Questions about the row below.
1) Read off the entry just left of 54.
2) Read off the entry just right of the largest entry.
68  171  79  54  62  167  66  165  187  66  181  90  179  64
1) 79
2) 66

Questions about the row below.
1) Which number is the entry just left of 84?
2) Which number is the minimum?
(191, 113, 62, 144, 114, 110, 79, 192, 64, 84, 133, 123)
1) 64
2) 62

[[115 132 133 126 122 122 118 125 110 128 126 130 131 121]
 [124 130 129 105 131 128  91 127 123 123 129 131 150 119]
 [141 123 126 133 127 126 128 127 145 129 123 121 108 120]
 [119 131 131 115 126 125 103 126 115 125 128 131 141 120]
 [125 128 131 113 125 122  93 125 124 125 124 127 131 111]
 [113 133 131 121 127 127 120 128 108 127 131 134 145 130]
 [136 124 128 134 124 122 126 125 139 129 121 120 104 117]
 [142 122 124 169 126 131 197 130 147 136 127 121  88 146]
 [111 135 131 106 131 130 100 128 104 123 134 138 166 129]]
Report the 3rd smallest entry.
A: 93
Report the entry in the bottom-right corner.
A: 129
The first entry on the diagonal from the top-right corner is 121
Report the fourth-last entry, reading row by row.
A: 134
Report the last entry of the largest entry's row.
A: 146
The first entry in reading order is 115
The bottom entry of the column that holds the smallest entry -> 166
The bottom-left entry -> 111
The fourth entry, reading row by row -> 126
Report the first entry in the row that holds the largest entry.
A: 142
The top entry of the column that holds the largest entry -> 118
The entry just left of the largest entry is 131
The 3rd entry from the end, reading row by row -> 138
The top entry of the column that holds the smallest entry is 131
Report the entry directly below the largest entry.
A: 100
The entry directly above the largest entry is 126
Report the second smallest entry.
A: 91
Report the entry directly above 147.
A: 139
The second largest entry is 169
Report the largest entry.
A: 197
The minimum -> 88
Report the largest entry in the first row.
A: 133
The entry directly above the smallest entry -> 104
The second entry on the diagonal from the top-right corner is 150
The third entry on the main diagonal -> 126

X =
134  122  131  119  122  114  133  108  124  129  137  131  132
128  119  134  143  133  120  131  111  138  138  142  131  141
178  127  128  113  131  140  114  115  124  138  146  127  139
118  133  142  145  123  118  128  119  125  111  139  120  136
183  142  117  146  135  111  127  137  117  122  136  130  138
136  143  136  135  130  126  141  135  124  123  129  143  137
194  127  127  111  114  124  131  152  118  130  141  136  160
130  129  128  129  125  104  123  125  128  135  119  135  157
103  148  127  127  133  151  116  132  130  144  136  128  131
125  115  137  165  132  118  106  135  126  133  125  133  141
133  86  128  140  131  134  137  112  114  116  130  131  151
Counting starts at 1.
The entry in row 3 and column 2: 127
The entry in row 3 and column 1 is 178
The entry directly above the smallest entry -> 115
Which number is the entry in row 2 and column 1? 128
Which number is the top entry of the column that holds the smallest entry? 122
The entry in the bottom-left corner -> 133
The entry directly above the largest entry is 136
The top-left entry is 134
The entry in the top-right corner is 132
The entry in row 1 and column 3: 131
The entry just right of the smallest entry is 128
The entry just right of the largest entry: 127
Which number is the entry in row 2 and column 2? 119
The centre entry: 141
The entry in row 3 and column 3: 128
The entry in the bottom-right corner is 151
The entry directly above the centre entry -> 127
Which number is the entry just left of the centre entry? 126
The entry just right of the centre entry: 135

[[70, 77, 91, 169, 102, 188, 133, 64, 135, 115, 133],
 [113, 95, 112, 156, 93, 173, 145, 98, 141, 118, 143],
 [85, 88, 109, 151, 114, 150, 162, 89, 129, 121, 128],
 [163, 171, 184, 59, 156, 92, 80, 185, 126, 133, 128]]
Indices start at 1.
The entry in the top-right corner -> 133
The entry just left of 115 is 135
The largest entry: 188
Report the entry in row 1 and column 3.
91
Report the entry at row 2, column 2.
95
The bottom entry of the column that holds the smallest entry -> 59
Report the entry at row 1, column 1.
70
Report the entry directly below 162.
80
The entry in row 3 and column 2 is 88
The bottom entry of the column that holds the largest entry -> 92
The entry at row 3, column 1: 85
Report the entry just right of the largest entry.
133
Report the entry in row 2 and column 1.
113
The entry directly above 121 -> 118
The entry just left of 141 -> 98
The entry at row 1, column 2 -> 77
The entry just left of 118 -> 141
The entry directly above the smallest entry: 151
Report the entry just left of 98.
145
Report the entry in the bottom-left corner.
163
The entry just right of 135 -> 115
Report the entry directly below 143.
128

126  200  116  114  130  118  122  128  125  132  136  130
130  174  114  114  130  122  122  129  129  131  124  137
121  155  133  114  129  125  130  126  123  128  142  119
131  148  116  114  126  126  123  130  131  130  119  138
129  73  142  114  128  137  135  128  130  124  125  123
122  164  132  114  128  123  129  126  123  128  142  119
133  67  137  114  128  138  133  128  133  124  117  129
129  77  143  114  125  136  135  127  129  125  126  122
126  195  114  114  131  119  121  127  126  132  133  132
135  76  131  114  125  137  130  129  134  126  114  133
122  172  130  114  130  122  129  126  122  129  142  120
132  156  115  114  126  125  122  131  130  131  120  138
Give the entry in the bottom-right corner.
138
Give the top entry of the column that holds the largest entry.
200
Give the last entry in the row that holds the largest entry.
130
The first entry, reading row by row: 126
Give the third entry on the main diagonal.
133
The smallest entry in the first column: 121
Give the entry just left of the smallest entry.
133
The bottom entry of the column that holds the largest entry: 156
Give the third entry in reading order.
116
Give the 2nd-last entry, reading row by row.
120
The smallest entry in the last row -> 114
The 2nd smallest entry is 73
The fourth-last entry, reading row by row: 130
The entry directly below the largest entry is 174
Give the 2nd largest entry.
195
The entry in the bottom-left corner is 132
The 5th entry, reading row by row is 130
The entry just right of the smallest entry: 137
The 3rd smallest entry -> 76
Give the smallest entry in the first row.
114
The entry directly below 118 is 122
Give the largest entry in the first column.
135
Give the 3rd entry on the diagonal from the top-right corner.
128

Read these off the grid that follows. Counting starts at 1.
1) Read off the entry in row 1 and column 3.
2) Read off the bottom-left entry.
3) Read off the bottom entry of the column that holds the largest entry.
4) Read off the entry in the top-left corner.
5) Read off the entry in the bottom-right corner.
6) Read off the entry directly below the largest entry.
7) Read off the top entry of the column that holds the smallest entry.
8) Read off the entry in row 1 and column 2.
124  143  122  125  138  136  128  123  138  111  136  123  127  123
114  128  136  131  129  143  117  128  123  132  147  147  137  122
118  103  143  139  114  129  136  128  113  131  127  122  138  116
130  120  129  131  141  122  144  125  127   99  125  115  150  124
131  142  138  124  136  124  114  122   94  150  124  138  122  131
134  163  122  123  132  124  134  127  156  130  116  134  132  134
127  108  123  124  136  152  120  122   83  146  123  132  142  135
145  133  114  133  119  115  138  127  140  121  125  142  123  130
128  131  142  127  145  127  124  128  202  153  129  117  126  123
147  115  126  126  142  138  132  133  126  125  135  140  111  133
136  141  125  132  136  112  119  126  100  141  134  141  124  126
136  145  130  134  140  120  112  128  135  130  120  126  132  129
124  142  128  117  126  144  145  132  160  134  112  111  123  130
139  119  143  137  142  129  145  130  103  132  129  138  121  121
1) 122
2) 139
3) 103
4) 124
5) 121
6) 126
7) 138
8) 143
